Below are the code and all the weights of a small trained network. Each question names an input and a class and asks about switching units off, where a switched-off unit gives its printed mean instead of its output.

import numpy as np


def w(rows, s, z=0):
    codes = np.array(rows[::2]) - 128.0
    scale = np.full(codes.shape[1], s)
    scale[-1] = z or s
    return codes * scale


def norm(h):
    return h / np.sqrt((h * h).mean(-1, keepdims=True) + 1e-5)


def f(y):
    return y / 2 * (1 + np.tanh(0.7978845608 * (y + 0.044715 * y**3)))


def log_softmax(a):
    a = a - a.max(-1, keepdims=True)
    return a - np.log(np.exp(a).sum(-1, keepdims=True))


def net(x, mask):
    res = np.array(x, float).reshape(1, 6) / 4 @ E
    u = 0
    for l in range(3):
        y = f(norm(res) @ A[l][:, :-1].T + A[l][:, -1])
        res = res + np.where(mask[u : u + 7], y, B[l][:, -1]) @ B[l][:, :-1]
        u += 7
    return log_softmax(norm(res)[-1] @ U[:, :-1].T + U[:, -1])


A, B = {}, {}
E = w([
[180,54,169,117,159,129,143],'x0',
[139,89,101,178,235,159,124],'x1',
[187,151,172,254,89,55,68],'x2',
[223,130,144,99,110,138,89],'x3',
[85,130,173,100,60,40,233],'x4',
[178,124,182,93,114,116,178],'x5',
],0.0089)
A[0] = w([
[212,77,117,89,82,81,232,151],'0.n1',
[125,147,122,168,78,205,49,160],'0.n2',
[85,131,29,32,147,223,203,3],'0.n3',
[133,119,112,33,244,196,88,251],'0.n4',
[139,254,149,148,110,98,76,18],'0.n5',
[80,133,91,55,167,147,139,111],'0.n6',
[110,54,75,193,224,56,148,61],'0.n7',
],0.0084,0.0043)
B[0] = w([
[90,134,195,86,97,122,177,197],'0.n1',
[228,185,143,151,151,96,108,181],'0.n2',
[65,145,107,196,105,217,242,209],'0.n3',
[161,73,2,126,164,111,175,254],'0.n4',
[72,200,109,169,72,36,105,152],'0.n5',
[77,144,159,174,68,213,154,177],'0.n6',
[66,151,219,157,211,137,117,161],'0.n7',
],0.0092,0.0082)
A[1] = w([
[200,84,77,124,173,156,101,94],'1.n1',
[111,193,200,160,166,176,147,88],'1.n2',
[123,90,177,79,73,81,176,39],'1.n3',
[123,167,164,35,109,80,112,2],'1.n4',
[136,249,115,118,56,93,51,109],'1.n5',
[104,65,158,173,171,103,116,116],'1.n6',
[156,126,215,89,42,118,186,64],'1.n7',
],0.011,0.0071)
B[1] = w([
[161,68,81,69,174,67,69,213],'1.n1',
[102,142,155,169,145,90,98,147],'1.n2',
[210,153,246,39,121,144,115,204],'1.n3',
[73,148,199,136,144,190,139,145],'1.n4',
[140,130,95,246,93,123,81,254],'1.n5',
[91,167,173,91,163,160,84,159],'1.n6',
[144,102,190,38,83,61,178,250],'1.n7',
],0.012,0.0056)
A[2] = w([
[44,118,191,127,194,66,78,155],'2.n1',
[121,176,150,110,130,247,164,144],'2.n2',
[143,74,207,33,30,63,173,96],'2.n3',
[181,111,210,60,76,51,191,67],'2.n4',
[161,150,43,226,174,213,153,245],'2.n5',
[121,70,155,218,171,183,170,251],'2.n6',
[157,239,121,224,7,142,76,175],'2.n7',
],0.011,0.0032)
B[2] = w([
[163,242,145,176,158,249,124,163],'2.n1',
[50,60,53,139,130,168,164,167],'2.n2',
[169,124,221,48,145,66,161,241],'2.n3',
[115,149,223,68,33,65,79,224],'2.n4',
[134,94,169,55,70,101,112,248],'2.n5',
[91,178,135,135,76,133,186,188],'2.n6',
[161,74,111,216,110,28,105,221],'2.n7',
],0.011)
U = w([
[101,177,173,178,185,182,93,198],'0',
[186,108,123,237,82,52,47,2],'1',
[73,76,69,71,108,189,196,171],'2',
[152,156,247,32,66,53,142,83],'3',
[225,59,51,67,214,132,54,27],'4',
],0.015,0.0048)

Each question gives the input, the list of numbers given to net, and the class t.
The units are the neurons (one row each of A and B). Each row of codes is followed by its name. A weight is (code - 128) times the scale printed after its matrix; where a second scale follows, it is the last column's (A, B and U).
mask holds one flag per neuron, layer by layer. A switched-off neuron (its flag False) gives its mean, the last column of its row in B, instead of its output. The means were averaged over made-up inputs and are rounded, as every weight is.
A unit's drop is (log p(t) with every unit on - log p(t) with that unit switched off) / (log p(t) with every unit on - log p(t) with every unit switched off).
The circuit of an input: a set's keep is (log p(t) with only the set's units on - log p(t) with every unit switched off) / (log p(t) with every unit on - log p(t) with every unit switched off). Starting from the 12 units with the biggest drops (on a tie, the unit counted first), units are removed one at a time, each time the one whose removal leaves the highest keep (on an exact tie, the one counted first), for as long as the keep stays at least 0.8.
circuit, biggest first: the units of the circuit, biggest drop first
unit that matters most: the unit with the biggest drop
top k neurons: the k neurons with the biggest drops, biggest first
top k neurons in layer l: the k neurons of layer l with the biggest drops, biggest first
drop when u is switched off: that unit's drop, to one decimal
input [7,2,-2,7,-2,5], class 4: circuit, biggest first	(0.n4, 1.n1)
input [8,1,-1,-2,-2,1], class 4: circuit, biggest first	(0.n4, 1.n1)
input [-6,-8,5,2,-3,7], class 1: circuit, biggest first	(1.n5)
input [3,8,-2,-6,5,-7], class 0: circuit, biggest first	(0.n7, 2.n1)
input [-6,-3,-1,-7,6,-4], class 1: circuit, biggest first	(0.n1, 1.n7, 2.n7, 2.n3)
input [3,7,7,3,-1,-7], class 0: top 2 neurons in layer 0	(0.n7, 0.n4)
input [3,-7,0,5,-5,0], class 1: top 2 neurons	(1.n5, 0.n2)
input [6,-5,4,-7,-6,1], class 1: top 2 neurons	(0.n4, 0.n2)
input [-3,4,3,2,3,0], class 1: top 2 neurons	(0.n5, 2.n7)
input [-1,7,-7,1,-7,-8], class 2: top 2 neurons	(0.n3, 0.n6)
input [-5,-4,-3,-1,-3,-6], class 2: top 2 neurons	(0.n3, 2.n2)
input [3,6,1,3,4,-5], class 0: drop when 0.n7 is switched off	0.1
input [-4,4,1,5,-1,-7], class 4: drop when 1.n1 is switched off	0.3
input [7,-2,1,8,-5,5], class 4: unit that matters most	1.n1
input [1,-5,1,7,3,-8], class 1: drop when 1.n5 is switched off	0.5
